Table B holds the same points as the rows below, measured another way and shuffled. Each row below is followed by which row of B it is.
B:
1: [-6 -2  2  7  1 11  2  8  1 -5 -1  0 11 -6  4  3]
2: [  9   4  -4  -1  -3   0   3 -14  -3   7  -1 -13   4   4   5  -1]
3: [  7   0   4  -7   2   0  -4 -14  -4   3  -2 -14  -1   0  -2   4]
4: [ 0 -1  4  4 -5  8 -8 19  6 -9  0  1  9 -3  5 -3]
5: [ -1  -4  -7   5  -4  -1  13 -10  -1  13 -13 -17   7   3   7   3]
6: [  5   0   8   9   1  11  -8   6 -12 -21  13  11  -6   4  -1 -14]
7: [-1  6  0  6  6 11  4 -8 -3 -1 12 -2  8 -2 -1  2]
8: [ -2  -4  -1   6  -6   3  18 -15 -10   9 -12 -17   9   2   3   2]
9: [-12  -3   2  11  -3   0  12  -5  -9  -7  -7  18  -4  -3  -3  -3]
10: [  5   6   1   3   4   7   0 -15  -8   3  10  -9   3   2   2  -2]
11: [-11  -2  -4   8  -3  -5  16 -10  -8   0 -10  15  -4   0   0  -2]
12: [-6 -1  0  5  4 12  4  6  4 -1  4  1 11 -6  3  2]
13: [-2 -3 -1  1 -1  4 -6 19 11 -2 -1 -1 12 -5  4  5]
14: [ 10   1   0 -18   4 -10  -8  -5  12  14  -3  -9  -1  -3  -1   9]
15: [ -2  -1  -5   9  -1   0  14 -24 -17  -8  -9   4  -9   4   0  -7]
16: [  4   0   8   4  -4   6 -14  13  -4 -19  10   9  -1   0   2 -12]
17: [-14  -3  -3  18  -4   4  20 -13 -20 -11  -7  16  -7   1  -1  -7]
18: [  6   0   3 -11  -3  -7 -21  38  22   2   0   5   9  -3   4   5]
19: [  4   1   2   3   1   1   4 -26 -15  -8  -4  -7 -11   3  -2  -3]
20: [  7   0   5 -10  -3  -4 -22  35  18  -1   5   6   6   1   3   0]
21: [  5   2  -5   3  -5   0   9 -14  -9   8  -4 -15   4   4   8  -2]
22: [  0  -1   3  -2  -3  -1   6 -11  -2   7  -4 -16   3  -1   0   7]
23: [ -7  -2  -2  13  -4   1  17 -22 -17  -7  -8  11  -8   2   1  -8]
24: [  7   5  -2  -5   1   1  -4 -10  -2   9   7  -9   5   1   4   1]
25: [  2  -1  -6   6  -6   1  14 -17  -6   9 -10 -19   7   5   7  -2]
26: [ -6  -4   1  15  -7  14  24 -33 -29 -10  -7 -20   4   4   1  -5]
27: [-3  2 -1 -4  5  8 -1  6  6  5 10  0  9 -4  0  8]
28: [  5   1   4 -16   4  -8 -21  29  16   3  14  19  -1  -1  -4   4]
29: [  0   6   3   9   3  18   6 -21 -16  -7  13  -7   4   0  -2  -6]
30: [  3   2  -2  -6   2 -10   0 -11   2   5  -7   0  -6   2  -1   3]
31: [  5  -2   4  -7   0  -2   1 -11  -1   7  -4 -16   1  -2  -2   6]
32: [ -5  -4  -4   8  -8   3  21 -18 -13   3 -14 -17   7   3   5   1]

[ -6  22  18  19  16 -34   1  -1  -4   1  -1  22  41  -4  14 -14  38 -20
   7  -8  -5 -25]
26
[  8  -4  -2  12   7   8 -11   0   1   4   1 -10  -3   0 -22  -9  -4  -8
  -1  -1  23  -5]
4
[ -7  -7  10  -2  -2 -10   6   8  -2  -1   0   7  -1  -1  33  -8  14   8
   3  -2  -4 -12]
31
[  3   4  13  25   3  -5   9 -12   3   2  -4   0 -17  -9  14 -15   2 -22
   2  -4  -7   4]
7
[  3  11   4  -1   0 -13  16   5  -7  -4   4  29  36   7 -11   7   5  -1
   4   1   5  -1]
15
[ -4  -6   8   0  -2  -8  11  10  -2  -2   1  16   1  -1  29  -9  10  14
   3  -1  -4 -10]
3
[  3  17   6   6   5  -3   5 -10  15  -5   1  -9  17  -4  11  -1  -4   6
  -5   4   4   7]
2
[  1   9   7   7   3 -14  19  10  -4  -4   3  35  26   0   6  -6   9   7
   6   0  -2  -9]
19
[  2  22   7   2   6  -7   0 -12  14  -5   2 -10  32  -1   8   1   2   6
  -5   3   8   4]
21
[  4  -2  13  18  -2   4  -3  -6  -2   6  -3 -13 -17  -4   1 -15   6 -24
   1  -4   7   2]
12
[  3  10   5   8   3  -4   8 -13  15  -4   0 -10  -1  -5  15  -4  -9   4
  -5   3  -1   9]
24
[  2  11   1  -4  -1 -13  12   3 -10  -3   4  25  32  10 -17  11   6  -9
   3   0   4   0]
23
[ -3 -15   4 -15 -12   5  13  13  -1  -4   3   4 -10   3  27   0  -2  27
  -1   3   2   1]
14
[  6   1  10  20   2   4  -7  -3  -3   7  -2 -10  -5  -2  -9 -14   7 -22
   1  -4  14  -1]
1
[  2  -4   3 -14 -11   3  14  10  -3  -5   5  12  12   7   5   6  -5  20
   0   4   6   5]
30
[ -8  -3  13  -2  -1 -12   0   5  -2   0   0   1   5  -1  31  -6  19   3
   2  -3  -2 -13]
22
[  6 -21  -9  -9  -1  23 -15   3   3   1   3 -29 -30   3 -17   3 -21  14
  -7   3  26   4]
18
[  5 -21 -14  -6   7  17 -10   1   3  -1   2 -21 -32   1 -19   4 -21  15
  -6   2  20   0]
20
[ -4   5  -5  -2   3 -18   5   0 -12   1   2  23  28  11 -18  12   6 -22
   3  -3  -4  -5]
17
[  3  17  12  34  13 -17  15 -15   6   1  -4  17   0 -13  12 -19   5 -24
   3  -4 -12  -2]
29
[  6  -7   4   9  -1  14 -12   0  -1   6   0 -21 -11   1 -14  -9   0 -10
  -2  -2  22   1]
13
[  1  22   9   0   4  -7  -5  -9  12  -4   3 -13  38   2   5   3  10   3
  -4   2  12   1]
25
[ -4  22  14   0   5 -17  -9  -5   4  -1   2  -8  39   2   9   1  25  -8
   0  -2  10 -10]
32
[  0 -27 -13 -13   2  13   0  -3  -5  -4  -1 -11 -55  -4  -9  15 -28  15
  -4  -1  -1  10]
28
[  3  12   8  21   9  -9  13 -14  11  -2  -2   4  -1 -10  16 -12  -4  -9
  -1   0  -7   4]
10
[  2  -7  12  14  -6   5   1  -8   1   5  -4 -18 -28  -5  13 -11  -1 -16
  -1  -3   2   8]
27
[  4   0 -10  19  29 -15   8  -7  -5  -3  -2  27 -15 -10 -25  -1 -10 -10
   3  -5  -2 -13]
6
[ -6  11  15  -2   2 -15  -9  -2   1   0   1 -10  26   2  18   0  26  -6
   0  -3   6 -11]
8
[ -7  -6 -10  -7   1 -10   0   1 -11   3   1  15   9  12 -13  11   2 -18
   1  -3  -6  -4]
9
[ -1  17  11  -9  -1   0 -11  -6   9  -3   3 -21  33   4  10   6  13   4
  -4   2  14   0]
5
[  6  -4 -13  15  25  -6   1  -3  -1  -2   0  15 -12  -6 -26  -2 -14  -3
   0  -3   8 -12]
16
[ -2  -4  -3 -16  -9  -5   5   1 -10  -1   4   8  18  14 -14  18  -1  -6
  -1   1   6   5]
11
